Here is a tiny trained network, its code and every weight. The questions are about switching its units off for an input and a class, where a switched-off unit gives its printed mean instead of its output.

import numpy as np


def w(rows, s, z=0):
    codes = np.array(rows[::2]) - 128.0
    scale = np.full(codes.shape[1], s)
    scale[-1] = z or s
    return codes * scale


def norm(h):
    return h / np.sqrt((h * h).mean(-1, keepdims=True) + 1e-5)


def f(y):
    return np.maximum(y, 0)


def log_softmax(a):
    a = a - a.max(-1, keepdims=True)
    return a - np.log(np.exp(a).sum(-1, keepdims=True))


def net(x, mask):
    res = np.array(x, float).reshape(1, 5) / 4 @ E
    u = 0
    for l in range(4):
        y = f(norm(res) @ A[l][:, :-1].T + A[l][:, -1])
        res = res + np.where(mask[u : u + 6], y, B[l][:, -1]) @ B[l][:, :-1]
        u += 6
    return log_softmax(norm(res)[-1] @ U[:, :-1].T + U[:, -1])


A, B = {}, {}
E = w([
[158,192,117,60,99,94,65,198,154,68],'x0',
[42,6,198,148,93,187,66,214,95,136],'x1',
[30,58,194,124,151,69,124,99,245,183],'x2',
[97,157,209,108,139,120,34,104,99,185],'x3',
[81,145,35,177,181,162,38,121,110,170],'x4',
],0.0019)
A[0] = w([
[161,96,90,162,104,124,195,157,89,133,65],'L0N0',
[160,123,79,155,149,165,108,87,71,122,36],'L0N1',
[136,104,95,159,114,142,99,201,73,70,9],'L0N2',
[172,91,85,150,125,158,90,190,93,65,4],'L0N3',
[130,94,172,102,93,145,155,157,119,148,140],'L0N4',
[118,176,2,141,161,136,126,116,199,131,91],'L0N5',
],0.0035,0.0011)
B[0] = w([
[176,111,109,168,141,69,100,111,126,96,185],'L0N0',
[154,134,117,36,213,161,56,62,70,98,191],'L0N1',
[131,184,173,105,153,189,209,63,149,227,184],'L0N2',
[91,206,153,55,75,184,208,163,165,215,186],'L0N3',
[143,106,93,109,215,108,99,155,96,65,189],'L0N4',
[163,100,15,48,205,169,104,4,81,53,251],'L0N5',
],0.0031,0.0027)
A[1] = w([
[149,161,66,188,100,210,122,134,30,181,71],'L1N0',
[150,227,135,130,165,31,110,61,148,148,83],'L1N1',
[150,68,137,183,103,152,254,95,134,104,83],'L1N2',
[114,163,183,145,131,90,141,83,134,191,16],'L1N3',
[140,174,168,154,129,107,166,88,125,202,5],'L1N4',
[101,132,152,101,136,121,64,88,166,108,179],'L1N5',
],0.0028,0.0014)
B[1] = w([
[166,135,103,31,207,59,156,3,129,140,225],'L1N0',
[127,214,181,29,91,181,214,119,138,212,250],'L1N1',
[185,114,54,156,197,204,167,186,89,113,214],'L1N2',
[113,195,169,131,72,93,78,222,133,153,151],'L1N3',
[137,170,185,142,137,120,85,136,139,107,144],'L1N4',
[174,112,155,178,113,92,128,85,44,130,228],'L1N5',
],0.0032,0.0019)
A[2] = w([
[56,78,144,182,141,125,34,244,145,80,81],'L2N0',
[34,76,117,80,148,70,18,197,118,101,205],'L2N1',
[35,33,156,169,213,133,86,58,114,219,182],'L2N2',
[55,117,83,82,67,216,142,228,117,144,168],'L2N3',
[120,32,165,169,137,64,52,173,153,82,70],'L2N4',
[118,152,49,131,115,103,176,94,252,136,2],'L2N5',
],0.0027,0.00093)
B[2] = w([
[168,68,147,166,120,1,38,77,93,197,190],'L2N0',
[111,119,157,152,137,60,158,29,149,127,208],'L2N1',
[127,58,142,211,33,78,79,213,174,62,253],'L2N2',
[123,230,191,98,116,116,83,195,154,127,168],'L2N3',
[148,86,69,136,93,47,102,85,29,39,185],'L2N4',
[141,151,146,116,232,186,77,92,90,112,167],'L2N5',
],0.0035,0.0029)
A[3] = w([
[109,190,218,89,140,116,139,189,145,232,111],'L3N0',
[184,173,77,90,6,117,156,187,147,120,122],'L3N1',
[167,166,52,79,195,167,114,42,61,154,89],'L3N2',
[130,190,198,122,53,125,176,124,178,148,2],'L3N3',
[155,17,86,198,175,156,162,241,125,130,11],'L3N4',
[150,60,134,142,117,146,254,191,95,110,56],'L3N5',
],0.0031,0.00098)
B[3] = w([
[228,227,213,128,69,249,162,211,95,135,160],'L3N0',
[47,111,168,242,63,158,22,78,133,213,160],'L3N1',
[142,13,88,28,236,2,254,68,115,134,255],'L3N2',
[69,178,233,70,65,147,77,147,10,192,149],'L3N3',
[111,197,60,199,91,161,114,227,212,78,163],'L3N4',
[5,139,35,102,203,219,86,98,204,128,162],'L3N5',
],0.0035,0.0046)
U = w([
[193,122,59,23,243,91,194,1,113,115,252],'0',
[163,236,229,79,31,167,111,162,99,174,151],'1',
[90,110,37,209,141,220,131,210,213,58,12],'2',
[115,34,139,233,42,14,11,131,138,102,70],'3',
],0.0074,0.0016)

Each question gives the input, the list of numbers given to net, and the class t.
The units are the neurons (one row each of A and B). Each row of codes is followed by its name. A weight is (code - 128) times the scale printed after its matrix; where a second scale follows, it is the last column's (A, B and U).
mask holds one flag per neuron, layer by layer. A switched-off neuron (its flag False) gives its mean, the last column of its row in B, instead of its output. The means were averaged over made-up inputs and are rounded, as every weight is.
A unit's drop is (log p(t) with every unit on - log p(t) with that unit switched off) / (log p(t) with every unit on - log p(t) with every unit switched off).
The circuit of an input: a set's keep is (log p(t) with only the set's units on - log p(t) with every unit switched off) / (log p(t) with every unit on - log p(t) with every unit switched off). Starting from the 12 units with the biggest drops (on a tie, the unit counted first), units are removed one at a time, each time the one whose removal leaves the highest keep (on an exact tie, the one counted first), for as long as the keep stays at least 0.8.
units of the circuit, in order: the units of the circuit, biggest drop first
top k neurons: the k neurons with the biggest drops, biggest first
top k neurons in layer l: the k neurons of layer l with the biggest drops, biggest first
drop of u: that unit's drop, to one decimal
input [-7,1,0,8,0], class 3: units of the circuit, in order	[L2N2]
input [5,-6,-1,6,0], class 1: units of the circuit, in order	[L1N1; L3N0; L1N0]
input [2,3,-7,-6,-5], class 1: top 2 neurons in layer 2	[L2N3; L2N4]
input [-8,7,4,-5,-4], class 2: units of the circuit, in order	[L1N2; L3N4]
input [7,8,2,-6,3], class 1: top 2 neurons in layer 0	[L0N3; L0N2]
input [-6,5,-2,-2,6], class 2: top 4 neurons	[L2N2; L3N4; L2N0; L0N5]
input [5,0,5,7,-3], class 1: top 2 neurons	[L1N1; L3N0]
input [6,5,3,-6,-5], class 3: top 2 neurons	[L1N1; L0N4]
input [-8,-1,1,-3,2], class 2: top 2 neurons	[L2N2; L3N4]
input [5,7,3,-7,0], class 1: top 3 neurons	[L2N3; L0N3; L0N2]
input [2,3,-1,-2,-6], class 2: top 3 neurons	[L1N1; L0N4; L3N5]
input [-2,-8,-3,4,-8], class 1: drop of L0N5	0.3
input [-1,0,3,1,4], class 3: drop of L2N2	0.3
input [2,2,-4,-7,-5], class 2: top neuron	[L1N2]
input [-8,2,-3,7,-7], class 2: drop of L0N4	0.2
